[  68 -350 -377 -203   -5 -366   21 -301 -333 -233  239  154  -47 -261
  186 -165  -97   -6 -417  -11   11   19 -112  606  -91 -450  538 -195
  260  -15 -197 -417 -271] -> j409
[  73 -899  115    4  -30  275  -14  -14 -404 -418 -319   78 -323   43
  -85  -19   33 -237  220 -217  421  233  331  159 -156  352 -139   -6
  121  138  540 -165 -444] -> j767
[ 118  290   96  188  135   95 -249   81 -145 -129 -144 -440 -345  241
  -72 -118  287 -105   68  222  491   52   17  378 -152   52  368  421
  180  -43  335 -207   16] -> j533
[   0  -51  196 -415 -133  245    9  520  296    8  284  418  233   12
   63 -175 -166  -32 -262  204 -267  214  -87  474  192  126 -225  -49
  484  103 -120   52  100] -> j54
[ 309 -499 -230  110   65 -203   90 -210 -414  -98 -223  -73   66 -142
  294 -182  -72 -421 -424 -451  -96  226  268  -32  -58  -46  387 -145
    3  250  216  119  -36] -> j533
[-388 -630  -45  235 -420   66  104  -95 -165 -357 -704 -106  223  617
   81  246  282 -257  558 -600  -12   -3   52 -467 -115  323 -205  -21
 -186 -128  659   22  -73] -> j767
[ 130  119  129  204  -28  -25   20  240  258 -264  228  -30 -102  164
   47  -39  152  416  -32   26 -233  294  186  308 -282 -123 -180  235
   11  -51  324 -249   26] -> j435
[ 147  592 -156 -136  253   11  137  298  208 -101   82  168 -170  143
  104 -164  249  283  348  362  419   -4   28  408 -196 -302  151  210
 -186  -61 -148 -121   66] -> j373
[ 151 -430   69  327  -88 -258   96   58 -170  -20 -267 -143  106  -13
  272  444  337  -75  121 -416 -532  -35  -72   36   -4   26 -141  447
  342  311  311  104 -217] -> j54
[-193 -474  259  388 -132   77 -183   42  253  181  225 -378   30  236
 -274   -5  239  -54   11 -119   27   78  200  -37 -342  129 -183 -135
   74 -165  162 -353   72] -> j398
[ 126 -172 -110 -137  185    6    9  -75 -196  -75 -297  109  -26 -282
   34  -81 -267 -283  -38 -102  158  221   91  277 -122  -22   51 -371
   54  275   19  153  112] -> j944
[ 240   69 -255   32  101 -265  -52   52   31   30  294    4   15 -557
   14 -111 -272  -40 -334 -142  200   51  168   98   71  241  105 -167
  158  179  -23  448   60] -> j780
[  99  275 -110  245  182  126  -76  -16   33 -117   26  -68    3 -297
  -59  116   12 -375 -462  -79 -171  151   -2 -128 -103  321 -327 -278
 -150 -237  -30  -94  367] -> j409
[  84 -336  312  -67 -220 -106   19 -238   31  -86   68  -41  246  582
  328  -74  146  -55   95 -280 -195 -121  -59 -353  131  169  212  335
  318  147   -6 -145 -138] -> j435
[ 284  449  248 -258  201  386 -281  373   33 -152  393 -171 -253  270
  -81 -214 -571  321  461  -50  -62  107  131  303   35  296   25  203
  407   75  -50 -241   90] -> j54
[-164 -550 -198  105  -11  -82  -41 -546 -463 -313 -653 -132  173 -100
   22   -4  -96  -41  202 -229   79  -50   64   65 -296  -50  294 -190
  347  -40  203  131 -118] -> j373
[-135 -223 -291 -109 -234  -99  -12   -6 -342    6 -611  326  -96  206
  -50  119  -60  415    4   62  326   66 -254  125  -82  106  226  729
  457  -35  371 -270 -235] -> j780
[ 255 -438   61  131 -118   -8  -44   61  141 -155   44 -100 -136  168
 -135   76    8  469  -69 -236 -144  271  210  -61 -294  260 -114 -119
  -67  163  224 -417  237] -> j780
[ 398  123  -38  212    9 -330   91  139  152 -106  110  -51 -446 -111
 -324  -48 -338  212 -305   -4  380  319  224  221 -173  138  -74   77
   58  208  672 -373  249] -> j360
[ 210 -202 -289 -153   23  124  177 -376  361   91 -198 -106 -296  382
 -152  351  518  428 -171  138  359   15  141  -69  -91  109  209  173
 -270  274  208 -172  174] -> j509
[ -31   82 -219   95 -255 -184   47 -211 -130  -48  -16  265  145  118
   36 -206  271  -61  141 -145  315 -265 -117 -469 -112  -64   91 -177
 -208  114 -493  166 -520] -> j54
[  -2 -267   80  -25 -115  202   10  -85  284   54  606 -239  283 -324
 -250 -145  -72  309 -505  114 -362  -66  230   36  121  122  -12 -100
  173   28  -49   10 -179] -> j398
[  87 -389   -8 -271  -74  351    8    9 -128 -256  249  -38  295  -88
 -222 -335 -463  453   41 -247   26  114  203  -38 -273  240 -150 -449
 -147 -189  -73 -337  -97] -> j409
[-387  346   75    8   23    3   96 -552  419  -67 -100  117 -109 -188
  -28  -36  214  413  -64  219 -482 -144   92 -446  -92  164 -454 -129
  -13  125 -187  709  112] -> j944
[-147   62   87  -37  111 -322   34  132 -180  202  524   41 -160 -426
   11 -230 -299 -128 -397  176 -104 -182 -118  -53  262 -360   -3 -511
  -53 -430 -316  133 -359] -> j689
[   8  -98   67  171  -18  -80  285 -230  176  -16  259 -173   43   69
  164  205  350  204 -397  334 -294  -16   80  137 -188 -193 -175  471
    1 -223  135 -433  -60] -> j509
[ 181  127  158  -24  359  142   55    2  -59 -464 -125 -226  -83  147
  184  -84  213   57   21 -141  234   80  150   49  -95  328  160  209
   44 -101  443 -111   29] -> j54
[-426 -297   20  300 -806 -401  -72 -244 -175 -204 -325  280  610  325
  250  -56  -70 -376  474 -178  227 -126  -35 -318   56   35  -34  392
   97 -173  209 -122  209] -> j360
[ 234  298  267  301  -51 -122  -48 -188  424  -29  286  129  128  140
   -4 -104  425 -326 -354  -41  -52  -43  140 -553  177  100  -33 -217
 -203   36   -4  -77  173] -> j509
[ 308   14  103  -59  564   13  189 -256   -6 -184  -14 -233 -131  151
  209  425   24 -146  -57  -98   48  130   -2   23  -82  168   36  -84
  -60   33  206 -122    3] -> j373
[ 131  492  130   33 -311 -201 -119  490  -15  -88  302 -171 -228  207
  -72 -419 -561  305  123   58  186  191    2  247 -114  199 -140  302
  104  -32  174  -27  185] -> j944
[  93  -42  -85   76  145  189   15  269 -179  -61 -250 -499 -145  159
  -75  -34  220  -87   84  -49  -73  -39   57   99  -62    2  224 -250
 -279  -80  192 -272  121] -> j509
[ 398  -93  336  -37  164  504   87   56  198  -30  160 -131 -178  382
 -239 -145  -38  182  238   10  246  145  453 -301 -143  291 -288 -102
 -287   48  133 -145  -78] -> j373
[  -5 -125   99  -86  162  297 -179  338 -166 -431  281   -5 -239  -85
  -45  -97  -14  180 -119  -81 -227  343  171  557    4   90   20  279
  108 -204  447 -524  -61] -> j360
[  -3  197   -1    1 -633  -46 -298  210  276   31  665 -172  268  673
 -298 -480 -255  205  160 -251  658   59  157    6  -65  398  155  115
   95  -32  234 -248  -59] -> j54
[ 165 -380  163    4 -138  152 -120  220  194 -229   91 -163 -152  371
 -108   48  228  162   68 -141  211  196  117   75  -28  235   69   25
  -82  103  273 -229   65] -> j435
[-192   18   91 -215 -111  -66   50 -657   88  528 -142 -119  181   21
 -249  137  212 -297   54  -72  386 -401 -309 -288   44 -204  -77  -34
 -352   80 -304 -234  507] -> j689
[   3  -84  126 -245  276  239   88   -4   39 -343 -270   50 -167  180
 -156  268   37   96  169   37  390  142  -95  -42   75  370   52  -28
 -136  217  405 -308 -219] -> j944
[-401  -33 -174  169 -230  280 -213  228  194 -260  149  131  117   67
 -434 -398   -4 -195 -156  -61  467  228  110  -66 -156  189  192  -77
 -108  -84   89 -260 -156] -> j398
[ 118 -332  196  155  186  166   42   12  477 -188 -108 -367   -2   48
 -189  264  168  501   -3   93   13  234  224 -129 -353  114  -72 -349
 -276   36  206 -142  512] -> j533
[-295 -463 -193  130 -156 -269 -103 -343 -179  446 -202  -19  443 -164
  -64  241 -402  -72  308 -249 -163  -91 -109  -86 -261 -204  -54 -190
  258   40 -298   58  145] -> j373
[-323 -194   54  -77   95  102   62 -280  -87   35 -277  212  470  -26
  244 -111  344 -302  128  141   91  -68   -2  269 -199 -356  131   47
   97 -148 -120 -182   10] -> j398
[  27 -254   12   69  351  -97   31 -587 -243  100 -187 -200 -241 -238
   95  163  317 -272  263 -174  102 -234  163 -117   -9 -481  212   83
 -416  -17 -106 -241  302] -> j360
[-200 -634  167 -201 -163 -180   93 -258 -205  162 -340  232  -53  175
  216   59  360 -483  429 -235  261 -209   27 -104  193   -7 -134 -194
  -80  185  158  349 -130] -> j767
[ 247 -114   32 -155  308  -61   39 -259 -354 -121 -129  177 -495  -95
  151 -192  200 -355  -50  -30  419  -93  155  -48  222  160  303  295
   65  234  140 -140 -185] -> j360
[ -62 -131  247 -243  245   64  125  -29   99   62  140  358 -179   37
   76   77  403 -109   99  171   31  -38  -33  135  207 -285  -26   44
  -52  223  -25  -52 -537] -> j435
[-130 -286 -573  149 -468 -267 -158   13 -207  -23 -234  111 -211  -66
 -399  190 -396  303  -64 -250  270   47 -177 -135   60  204  232  455
  240  115  184    1 -103] -> j373
[ -91 -256  114 -120   -1  161 -211  216 -178  215  203   70  -78 -178
  -10 -364  305   68  -81  -41 -499   80  264  493   82 -195  -55  -65
   38  -58  173 -183  -10] -> j409
[ 126   85 -543 -246  -33   53  123 -183 -375 -138 -760   17  -24    2
 -104  306 -547  383  343   40  579  -97 -372 -208 -203  398  260  238
   71  407 -263  -68   11] -> j689
[-279 -274    9 -229 -243 -222   15   -2 -228  481 -237  181   40  556
   28  109 -116    2  616  298  825 -230 -158   54   59  321   85  350
  496  126  248  -81 -593] -> j360
[ 174   95 -185 -106   79  294 -408    8 -216 -234  255 -146 -651  -76
 -322 -396 -178  590 -426 -281 -225  310  255  177  -33  205  316  146
  107   33  181   24  -96] -> j780
[-243  372 -262   68 -199  -22   45  511   -4 -116  257  168 -134 -248
 -201 -304  203  122 -136   94 -378  -40 -114  136  170  -88    3  328
 -177  176  -61  -16 -328] -> j373
[ 163 -126   57 -199  283   77   82 -169   73   81 -240  414   33  -39
   57   61  -15   48 -277   54  196   49 -107 -328  -86  158  -66 -274
  197 -114 -247   59   14] -> j780
[   5 -309   46  407 -249  -87  -79  -78   51  -52  -98 -473   57  100
  -69  189  216   11  142 -273 -315  -63  167 -225   18 -120   48   76
 -225  -22  266 -110  315] -> j533
[ -81 -197  153   14    1  126    5  470   38 -114 -235 -144 -352  110
 -199 -158  -68   62  243   84  -12   94   60  131  -27   17  -56 -161
   70  -19  193  203   87] -> j373
[ 290 -104   96  -40  285  216  120  103   59  -26 -258 -238   -8  301
   98  236   31   -9  588 -168  194  154  146  194 -352 -161  -63 -217
 -227  172  123  -26  160] -> j767
[ 226   99 -254 -150   33   62   81 -178   11  353   59 -147  246  121
 -208  315  212  325  134  -75  235 -114 -104  191 -153 -153   52 -122
 -271  209    5 -273 -270] -> j780
[  79   51  126 -150 -366  256   70  387    4   99 -264   13 -125  351
 -178 -320  475  218  283  371  160 -226 -149  130  120 -514  221  239
 -270  114 -215 -224  -69] -> j689
[ -95 -115   38   34 -253   59 -106  179  -52 -356   14   30 -226  425
 -241  -75 -168  305  299  -68  222  290  119  143 -111  159  121  202
  -39  244  590 -445 -322] -> j767
[-202    9  182  -16   38  194   98 -100  323   16  265 -178  213  -45
 -222  313   21  130 -152  292 -130   77 -108  170 -230   -9 -414 -174
 -200 -141  -29 -461  172] -> j780
[  64  156  -18   14  -90  -34 -164  104 -271  315  300 -254 -102   61
  -88 -430   72  -61  -22   61  304  -10  195  275 -146   63   63  -47
 -147  114   -1  -62 -190] -> j54
[-352  116  291 -203  121   72  387 -367   19 -199 -350 -270 -110   54
  235    2  -97  230  483  361 -495 -341 -129   94 -242 -438 -430  -15
   48 -350 -278   97  286] -> j944
[ 384  -18  115  197  302  242  111   77  -20 -224 -276 -556  -44  450
  254  115  119   88  238  -38 -181  114  325  253 -288   -2  119   57
  251  -82  421 -127   37] -> j54
[ 327  161   50  191  -94  106  -77  120  212  -74   -5   18  111   87
 -314  -64 -134  206  -43 -203  209  187   82  -66 -220  103  -86  -67
   17   49  177 -191  155] -> j398
[ -50   80 -101  -28 -122   94    2  -89  334  -22  201  105   -4  110
 -456   22  142  260  -88  203  240   25  -88  238 -198 -171  -23 -151
   52  106   24 -557 -288] -> j944
[-459  -85  122  279 -268  -92   29 -648  -80 -463  -14  105   17 -247
 -110 -145  111  -20 -418  -55 -318  -52   26 -566  -45   95 -255  -34
 -199 -127   69   29 -182] -> j689
[ -34  116  154  -60  280  -21 -120  -92    8  541   58  -24 -162  364
  -33  212  520 -385  322  247  457 -178  -51  388   80 -395  121 -179
   57 -103  149 -277 -365] -> j533
[ -88  384    2  114 -244  290   81   68   51 -211 -587 -159  459  620
   64   44  838  -29  501  -12   81   15  -79  290 -225 -105   95  414
 -276  302  498 -108 -125] -> j780
[  51  123 -213  179  -47  247  -24 -279  415 -131 -118  -92  241   52
  -59  257  421  472  -95  -58 -492  -70  -17 -405 -247  112 -137 -162
  -61   36 -398  168  146] -> j944
[ 128  -24 -570  408   25 -260   59 -605  174 -129  217  -11  292  -97
   20  142 -155   30 -383 -254  309  188  263 -375 -603  138  -25 -356
 -216 -215 -232  -45  157] -> j373
[  19 -173  219   98    3  184  -38  119 -169   74  343  -58  -91  112
   80 -284   89   93   64   77 -249  -10  366  -21  -53   -6 -258  -77
   10 -315   52  -95 -462] -> j533
[-128 -521   83  170  186  150 -264  293 -358   87 -158  -42  -66  297
  202  148  584 -363  256 -219  -50  240   62  228 -126    0  194  -44
  -36  119  191 -147 -547] -> j533
[-175 -761  131 -233   81 -121   57  376 -194 -122  392  519 -257  -36
  238  -95   16  146   55 -246 -234  328  361  234  145  231 -206  -38
  -37  157  427 -311 -518] -> j54
[-169 -292  248   10   44   36  176    7  -63   89 -868  -44   62  174
   72  178  581 -368  880  215  253 -241 -123  109 -161 -239  -75 -418
  -58  527  -31  489 -202] -> j360
[ -70 -184   14  153 -175 -160   92 -285  477 -248  300  471   64 -251
 -254   81 -399   97 -295  -25  575   93  106 -866   19  458 -254  223
  -86  -61 -105  -79  206] -> j360
[  93 -668  156 -139  -59  124  -96  425  143   16  186  312 -208   21
   69  -33  -68 -215 -122  -53  -98  290  190  -63  222  327  -89  -83
    9  278 -127 -203  224] -> j435
